Each row of numbers belongs to one of the things below and depends on some of the facts about them. Some rows are named. Which thing is each other row?

Known rows:
k810: [-2.01 -1.72  1.30 -2.64 -0.79 -0.12  1.68 -2.35 -1.52 -1.15 -1.05 -0.46
  0.09  2.26  1.13 -0.43  1.61  1.55  0.04  1.73  1.92  0.45 -2.03  2.19
 -1.21  2.42]
k832: [-0.03  0.12  0.86  0.51 -0.26 -0.22 -0.58 -0.46 -0.58  0.79 -0.23 -0.17
  0.11 -0.89  0.13 -0.24  0.49 -0.44  0.52  0.62  0.17 -0.29 -0.03  0.36
  0.11  0.03]
k574: [ 0.35 -0.14 -1.08 -1.93 -0.80 -3.57  0.14 -2.70  2.48  3.96 -1.19 -2.91
 -0.78  3.39  0.52 -1.50  1.01 -1.35  3.68 -0.75 -0.88 -1.98  1.81 -1.40
  1.30  0.33]
k856: [-0.09 -0.81 -0.14  1.42 -0.66  0.57  0.88  2.06  1.14 -0.79  0.90  1.16
 -0.36 -0.52  0.87 -0.13 -0.12 -0.39 -0.43  1.27 -0.16 -1.40 -1.13 -0.54
 -0.10 -0.80]
k54: [ 0.05 -0.44  0.37 -0.65  0.60 -0.02  1.29 -0.44  0.97 -1.72  1.79 -0.67
 -0.50  0.74 -0.69  0.64 -0.75  0.57 -0.64  0.57  0.18  0.88 -0.89 -0.34
  0.69 -0.08]
k211: [-2.03 -1.50  1.65 -2.69 -0.76 -0.34  1.79 -2.41 -1.83 -1.83 -1.32 -0.56
  0.04  2.38  1.03 -0.26  1.65  1.64 -0.21  1.17  1.74  0.40 -1.97  2.17
 -1.13  2.52]
k921: [-0.39 -0.46  0.82  2.78 -0.33  1.27 -1.96  1.39  0.84 -0.50  0.71  1.39
  0.14 -2.85  0.67 -0.32 -0.28 -1.37  0.34  0.40 -0.60 -2.16  0.85 -0.77
 -0.48 -0.92]
k662: [-0.14  0.02  0.31  0.44  0.18  0.18 -0.60 -0.44 -0.34 -0.26 -0.73  0.09
  0.40 -0.03  0.46 -0.24 -0.41  0.02  0.66 -0.25 -0.04 -0.37  0.80  0.11
 -0.13  0.48]
k250: [ 1.09  0.08 -0.82 -3.30  2.78  3.26 -1.16 -2.73 -0.09  2.19 -0.35  0.70
  1.55 -0.03  0.04 -0.44  1.91 -0.48 -2.05 -0.14 -1.46  1.05 -2.22  1.11
 -2.72 -2.71]
k812: [ 2.66  0.47 -1.51 -3.40  0.08 -0.21  0.35  2.83  1.39 -3.10 -1.42 -1.47
 -0.08 -1.00  0.76 -1.39  0.50 -0.16 -2.33 -1.98  1.55  3.04  1.60 -1.99
 -1.16 -0.66]
k345: [ 1.86  0.09 -0.12 -2.67  0.95  0.72 -2.16  0.21  0.77 -1.73 -1.35 -2.53
  0.86 -2.74  0.57 -1.10  0.14 -0.45 -0.49 -0.70  2.18  3.19  3.52 -1.72
 -2.11 -0.15]
k964: [ 0.35 -0.59 -0.21 -1.43  0.61 -1.12  1.34 -0.24  1.11 -1.53  0.96 -0.64
 -0.14  1.42  0.04  1.45 -1.48  0.76 -0.31  1.74 -0.12  0.36 -0.91 -0.32
  0.60 -0.90]
k429: [-0.06 -0.60  0.14  1.78 -0.51  0.85  0.91  1.91  0.90 -1.09  0.76  1.07
 -0.39 -0.69  0.94 -0.25 -0.10 -0.35 -0.59  0.86 -0.38 -1.45 -1.09 -0.61
  0.04 -0.55]
k360: [ 1.93  3.19  0.94  4.09  4.22  1.74  1.99  1.62 -1.35 -0.24 -1.59  2.06
  1.40  1.66 -0.54 -2.40 -4.89  1.85  4.05 -0.71 -2.40  2.79 -0.42 -1.95
  7.12  3.62]
k88: [ 1.21 -0.09 -0.47 -2.69  2.13  2.84 -1.27 -2.51 -0.01  1.69 -0.37  0.87
  1.39  0.01  0.63 -0.52  1.53 -0.48 -1.40 -0.14 -0.94  1.21 -2.03  0.89
 -1.95 -2.16]
k696: [ 1.02  1.39  1.11  0.81  1.86 -0.51 -0.74  1.77 -0.46  2.02  0.02  2.39
  0.50 -0.33 -1.33 -0.60 -1.99  0.63  2.31  0.76 -0.42  3.46 -2.23 -0.88
  5.66  1.60]
k976: [ 0.40 -0.84  0.52 -2.55  1.64 -1.66  2.01 -1.44  1.50 -3.42  1.52 -1.44
 -0.21  2.11 -0.26  2.39 -2.57  1.43 -0.53  2.18 -0.28  0.80 -0.97 -0.47
  1.01 -1.05]

How the things are related:
σ(k106, k36); σ(k120, k229); σ(k120, k199); σ(k122, k129); σ(k13, k818); σ(k13, k244)
σ(k13, k556); σ(k130, k333); σ(k17, k229); σ(k189, k524); σ(k189, k362); σ(k189, k313)
σ(k190, k519); σ(k190, k370); σ(k190, k626); σ(k204, k526); σ(k204, k982); σ(k204, k169)
σ(k207, k341); σ(k207, k574); σ(k207, k131); σ(k220, k408); σ(k220, k911); σ(k220, k524)
σ(k25, k597); σ(k25, k532); σ(k25, k574); σ(k25, k568); σ(k265, k313); σ(k265, k341)
σ(k266, k974); σ(k266, k388); σ(k266, k32); σ(k298, k554); σ(k298, k911); σ(k298, k467)
σ(k30, k362); σ(k30, k53); σ(k30, k229); σ(k30, k235); σ(k317, k828); σ(k317, k216)
σ(k326, k269); σ(k326, k400); σ(k326, k921); σ(k338, k234); σ(k358, k333); σ(k360, k532)
σ(k360, k276); σ(k373, k818); σ(k373, k911); σ(k373, k526); σ(k373, k345); σ(k373, k784)
σ(k381, k532); σ(k383, k322); σ(k383, k330); σ(k383, k810); σ(k383, k882); σ(k394, k974)
σ(k4, k224); σ(k4, k378); σ(k411, k732); σ(k424, k731); σ(k424, k19); σ(k424, k533)
σ(k424, k527); σ(k426, k331); σ(k426, k199); σ(k426, k55); σ(k429, k502); σ(k429, k726)
σ(k429, k428); σ(k451, k789); σ(k451, k918); σ(k451, k810); σ(k452, k602); σ(k452, k737)
σ(k5, k131); σ(k54, k419); σ(k54, k581); σ(k547, k815); σ(k547, k131); σ(k553, k73)
σ(k553, k982); σ(k553, k693); σ(k57, k53); σ(k57, k597); σ(k57, k67); σ(k57, k986)
σ(k57, k276); σ(k582, k319); σ(k582, k789); σ(k582, k400); σ(k582, k989); σ(k582, k73)
σ(k587, k322); σ(k587, k744); σ(k587, k327); σ(k603, k340); σ(k603, k400); σ(k603, k474)
σ(k603, k721); σ(k612, k524); σ(k612, k691); σ(k612, k434); σ(k641, k170); σ(k641, k721)
σ(k660, k478); σ(k660, k923); σ(k660, k650); σ(k660, k863); σ(k666, k828); σ(k666, k527)
σ(k667, k216); σ(k667, k223); σ(k675, k226); σ(k675, k617); σ(k675, k478); σ(k675, k533)
σ(k675, k248); σ(k680, k824); σ(k680, k436); σ(k680, k882); σ(k696, k951); σ(k696, k784)
σ(k715, k532); σ(k715, k662); σ(k715, k519); σ(k759, k169); σ(k774, k53); σ(k774, k533)
σ(k774, k546); σ(k774, k211); σ(k780, k129); σ(k780, k621); σ(k780, k519); σ(k780, k48)
σ(k79, k465); σ(k79, k532); σ(k791, k226); σ(k791, k400); σ(k791, k737); σ(k8, k832)
σ(k8, k340); σ(k8, k299); σ(k812, k235); σ(k812, k626); σ(k823, k216); σ(k847, k735)
σ(k847, k256); σ(k847, k621); σ(k847, k32); σ(k856, k865); σ(k856, k691); σ(k856, k48)
σ(k856, k882); σ(k896, k100); σ(k896, k61); σ(k910, k719); σ(k916, k170); σ(k916, k327)
σ(k916, k527); σ(k916, k923); σ(k916, k581); σ(k956, k465); σ(k956, k726); σ(k956, k568)
σ(k956, k863); σ(k961, k822); σ(k961, k781); σ(k964, k540); σ(k964, k36); σ(k97, k90)
σ(k97, k527); σ(k971, k319); σ(k971, k554); σ(k971, k568); σ(k971, k719); σ(k976, k974)
σ(k976, k540); σ(k976, k378); σ(k976, k597); σ(k976, k581); σ(k98, k502); σ(k98, k626)
σ(k98, k615); σ(k998, k832); σ(k998, k815); ω(k100, k207); ω(k106, k373); ω(k120, k319)
ω(k129, k467); ω(k13, k606); ω(k130, k675); ω(k143, k989); ω(k161, k654); ω(k169, k170)
ω(k17, k721); ω(k170, k824); ω(k189, k812); ω(k203, k625); ω(k211, k226); ω(k223, k331)
ω(k226, k223); ω(k235, k189); ω(k248, k381); ω(k25, k956); ω(k250, k527); ω(k264, k428)
ω(k266, k452); ω(k278, k248); ω(k299, k574); ω(k30, k424); ω(k313, k57); ω(k317, k715)
ω(k32, k621); ω(k326, k612); ω(k327, k533); ω(k328, k865); ω(k330, k53); ω(k331, k556)
ω(k333, k250); ω(k338, k419); ω(k340, k5); ω(k341, k490); ω(k345, k338); ω(k360, k732)
ω(k363, k823); ω(k370, k771); ω(k373, k691); ω(k381, k477); ω(k383, k229); ω(k388, k553)
ω(k395, k587); ω(k4, k360); ω(k411, k234); ω(k419, k460); ω(k424, k426); ω(k426, k726)
ω(k429, k856); ω(k430, k546); ω(k434, k982); ω(k436, k73); ω(k451, k923); ω(k452, k971)
ω(k460, k781); ω(k462, k581); ω(k465, k313); ω(k477, k220); ω(k478, k603); ω(k490, k61)
ω(k523, k278); ω(k526, k693); ω(k527, k395); ω(k53, k617); ω(k533, k918); ω(k547, k910)
ω(k55, k434); ω(k554, k660); ω(k556, k810); ω(k57, k36); ω(k574, k190); ω(k587, k88)
ω(k597, k680); ω(k603, k32); ω(k606, k299); ω(k61, k25); ω(k617, k502); ω(k625, k13)
ω(k626, k547); ω(k654, k921); ω(k660, k161); ω(k667, k97); ω(k691, k451); ω(k693, k998)
ω(k715, k340); ω(k721, k667); ω(k732, k696); ω(k737, k106); ω(k759, k326); ω(k771, k429)
ω(k78, k882); ω(k781, k363); ω(k784, k211); ω(k791, k78); ω(k8, k370); ω(k812, k345)
ω(k815, k737); ω(k818, k100); ω(k822, k430); ω(k828, k523); ω(k856, k130); ω(k865, k744)
ω(k871, k317); ω(k88, k666); ω(k882, k143); ω(k896, k203); ω(k910, k791); ω(k918, k462)
ω(k921, k120); ω(k923, k626); ω(k94, k327); ω(k956, k597); ω(k97, k4); ω(k971, k871)
ω(k982, k333); ω(k989, k55)

Name these rows:
No name comes twice in this set of rows, the named rows included.
[-2.01  0.77 -3.28  0.08  1.50  1.27  1.92  1.72 -0.25  2.87  2.35 -0.93
 -0.64 -0.29 -5.34 -1.33  1.50 -0.40 -2.62  0.77 -1.37 -0.51  0.64  0.87
 -3.38 -0.94] => k791
[ 0.96 -0.66 -2.62 -4.10  2.91  2.34 -1.00 -1.93  0.79  3.49 -0.58  0.75
  1.88  0.83  0.28  0.56  0.62 -0.24 -1.34  2.21 -1.45  0.49 -1.85  1.00
 -3.42 -3.93] => k333
[-0.17  0.07  2.19  1.19 -0.55 -0.42 -0.06 -0.10 -0.84 -0.05 -0.67  0.09
  0.16 -1.49  1.02  0.04  1.04 -0.59  0.13  1.44 -0.26 -1.72 -0.90  0.27
 -0.05 -0.15] => k341
[ 0.71  0.81  0.58  3.65  1.33  2.04  4.02  0.79 -0.06 -2.67 -0.29 -0.16
  0.43  1.12  1.58 -1.42 -1.92  0.85  0.75  1.11 -1.70 -1.85 -0.32 -1.06
  0.99  0.87] => k25
[-2.26  0.90 -2.30  0.31  0.31 -2.43  2.34  2.68 -0.64  1.03  0.28 -1.68
 -0.71  0.47 -4.23  1.34 -0.05  0.52 -1.58  0.77 -1.58 -2.49  1.58  0.27
 -1.98 -0.30] => k373
[-0.22 -0.33 -0.20  0.74 -0.16  0.98  1.01  0.48  0.74 -0.29  2.18 -0.04
 -0.84 -0.12 -1.02 -0.98  0.17 -0.10 -0.59  0.24  0.53  1.06 -0.62 -0.14
  0.35  0.39] => k641
[ 0.95 -0.36  0.39 -0.30  2.04  5.71  0.06 -2.89  1.29  1.11  3.60  0.52
 -0.13 -0.63 -0.51  0.45  2.88  0.43 -2.90 -2.91  0.11  3.56 -4.66 -0.59
 -0.60 -0.88] => k666
[-0.54 -0.86  1.41 -0.66  0.37  0.02 -0.43 -1.50  0.27 -1.98  0.95 -0.36
 -0.06 -0.07  0.00  0.70 -0.67  0.35  0.21  0.53  0.27  0.25 -0.07  0.10
  0.13  0.29] => k581
[ 0.58  0.11 -1.41 -3.24  2.77  2.86 -0.88 -2.21 -0.21  2.63 -0.28  0.54
  1.44  0.02 -0.85 -0.33  1.93 -0.47 -2.17  0.14 -1.62  0.78 -1.72  1.19
 -3.18 -2.77] => k982
[-2.31  1.28 -1.90 -1.45  1.05 -2.27  0.78  1.27 -1.57  0.19 -1.37 -1.23
  0.02  0.57 -4.08  1.54  0.71  0.42 -2.07 -0.97 -2.14 -2.98  2.07  0.75
 -2.91 -0.68] => k626
[ 0.43  0.40 -1.23 -3.28  2.85  2.30 -0.78 -2.17 -0.52  2.27 -0.67  0.37
  1.45 -0.02 -0.98  0.11  1.87 -0.35 -2.34 -0.23 -1.79  0.22 -1.51  1.12
 -3.18 -2.71] => k434
[-0.01  0.21  0.38  0.57  0.30  0.29 -0.05 -0.45 -0.45 -0.88 -0.81 -0.01
  0.42  0.35  0.45 -0.25 -0.67  0.22  0.68 -0.46 -0.35 -0.45  0.89 -0.13
  0.04  0.62] => k276
[ 0.55  1.36  2.22  0.67  2.09 -0.56 -2.59  0.42 -1.26  1.75 -0.93  2.23
  1.09 -0.83 -1.31 -0.34 -2.03  0.52  2.97  0.16 -0.41  3.01 -1.04 -0.42
  5.36  2.07] => k732

Now the same things, written a new way:
Some things and their rows:
k98: [ 0.25 -0.81  2.17  0.76 -0.41 -1.15  0.17 -0.05  2.05 -0.98 -0.19  0.08
 -1.12 -1.69 -0.28]
k189: [-1.01 -0.20 -0.12 -2.66  2.01  1.11 -1.61  0.92 -0.09  0.32 -1.98 -1.48
 -1.01  0.33 -0.79]
k612: [ 0.31 -1.20  2.02  1.11 -0.16 -1.02  0.51  0.02  2.10 -0.96 -0.37  0.10
 -0.90 -1.61 -0.28]
k204: [ 0.48 -1.94  1.71  1.66  0.26 -0.74  1.06  0.25  2.06 -0.69 -0.71  0.14
 -0.39 -1.41 -0.26]
k452: [-2.58  1.74 -1.35  0.23 -0.70  2.78 -1.59  1.59  0.93  0.83 -1.38  0.19
  0.67 -0.63  0.14]
k424: [ 0.01  0.75 -0.73 -1.10  0.19  1.24 -1.56  1.41 -0.10  0.59 -0.02 -1.34
  0.03  0.36  0.33]
k998: [ 0.41 -1.09  2.12  0.96 -0.16 -1.14  0.36  0.01  2.14 -0.78 -0.18 -0.02
 -0.82 -1.71 -0.14]
k856: [-0.68  0.71 -0.67 -0.98 -0.21  1.56 -1.12  1.69 -0.13 -0.24 -0.25 -1.19
 -0.02  0.81  0.37]
k976: [ 0.33 -0.77  2.18  0.77 -0.40 -1.30  0.12 -0.09  2.07 -0.76  0.05 -0.10
 -1.00 -1.75 -0.19]
k465: [-0.31  0.83 -1.18 -0.83 -0.01  0.98 -0.31 -0.11 -1.42  0.16  0.26 -0.04
  0.61  1.08 -0.06]
k532: [ 0.15 -0.60  1.52  1.13 -0.45 -1.71  1.29 -1.53  0.94 -0.79  0.42  0.97
 -0.01 -0.82 -0.25]
k828: [ 0.28  1.19 -1.10 -0.51  0.25  0.33 -0.62 -0.31 -0.74  1.62  0.99 -0.77
  1.60  0.92  0.79]
k333: [ 1.43 -0.70 -5.25  0.18 -3.67 -0.72 -1.57 -1.96 -1.23  2.39 -2.28 -0.44
 -1.79  2.38 -1.21]
k989: [ 1.16 -2.85 -2.47 -1.91 -1.71  1.24 -1.94  0.32 -3.56  2.15  1.27  2.42
  1.85 -1.75 -1.45]
k526: [-0.16 -0.21 -1.59  0.05  0.68  1.41  0.66  0.17 -1.47  0.30 -0.33  0.13
  1.15  1.30 -0.19]
k436: [-0.22  0.71 -1.18 -0.65  0.07  0.86 -0.06 -0.15 -1.36  0.19  0.28  0.08
  0.60  1.05 -0.05]
k199: [-0.15 -0.29  1.67  0.71 -0.74 -1.60  1.13 -1.55  0.73 -1.40  0.32  1.25
 -0.63 -0.82 -0.55]

Rows to name:
No name comes twice in this set of rows, the named rows included.
[ 0.95 -0.81  2.53  0.61  0.92 -2.28 -0.47 -0.68  3.02  1.44  0.20 -1.16
  0.07 -2.13  0.70] => k823
[ 1.66  3.79 -0.51  1.09  1.69  2.36 -1.08  1.18 -0.38 -0.56 -0.15 -2.13
 -2.33  0.78 -0.21] => k106
[-0.32  0.86 -1.01 -0.82 -0.11  0.84 -0.28 -0.08 -1.37  0.00  0.24  0.11
  0.39  0.99 -0.12] => k129
[-0.03 -0.43  1.66  0.92 -0.57 -1.66  1.28 -1.49  0.89 -1.15  0.38  1.14
 -0.41 -0.87 -0.41] => k229
[-0.67 -0.56  1.95  1.40 -0.64 -0.62  0.19  0.11  2.63 -0.69 -0.71  0.55
 -0.72 -2.13 -0.27] => k5
[-0.42  0.72 -0.67 -0.95  0.01  1.35 -1.27  1.54 -0.07  0.19 -0.11 -1.22
  0.02  0.68  0.46] => k660
[-0.62  0.75 -0.93 -1.46  0.52  0.73 -0.46 -0.26 -1.32  0.06 -0.20 -0.15
  0.21  1.06 -0.42] => k235
[ 0.46 -1.55  1.88  1.32  0.07 -0.91  0.77  0.14  2.06 -0.79 -0.51  0.07
 -0.65 -1.56 -0.27] => k298
[ 0.12  1.31 -1.23 -0.18  0.47  1.17  0.00 -0.11 -1.32  0.05  0.21 -0.28
  0.23  1.23 -0.14] => k815
[-3.95  3.37 -1.57  1.15 -1.31  3.25 -2.37  1.37  2.52  2.71 -1.55  0.71
  1.87 -1.81  0.95] => k317
[ 0.37 -0.88  2.10  1.02 -0.30 -1.36  0.31 -0.11  2.27 -0.59  0.06 -0.12
 -0.57 -1.59  0.11] => k675
[ 0.23 -1.49  1.94  1.33 -0.08 -0.91  0.83  0.13  2.10 -0.90 -0.42  0.12
 -0.66 -1.42 -0.20] => k220
[-0.52 -0.38 -1.61  0.30  0.59  1.46  1.04  0.27 -1.35  0.06 -0.38  0.11
  1.48  1.61  0.15] => k556
[-0.26  0.70 -0.57 -1.08  0.03  1.40 -1.43  1.44 -0.26  0.09 -0.18 -1.05
 -0.44  0.34 -0.02] => k57
[-0.58  1.11 -1.22 -0.79 -0.15  0.81 -0.18 -0.02 -1.20  0.17  0.45 -0.17
  0.94  1.49  0.32] => k211

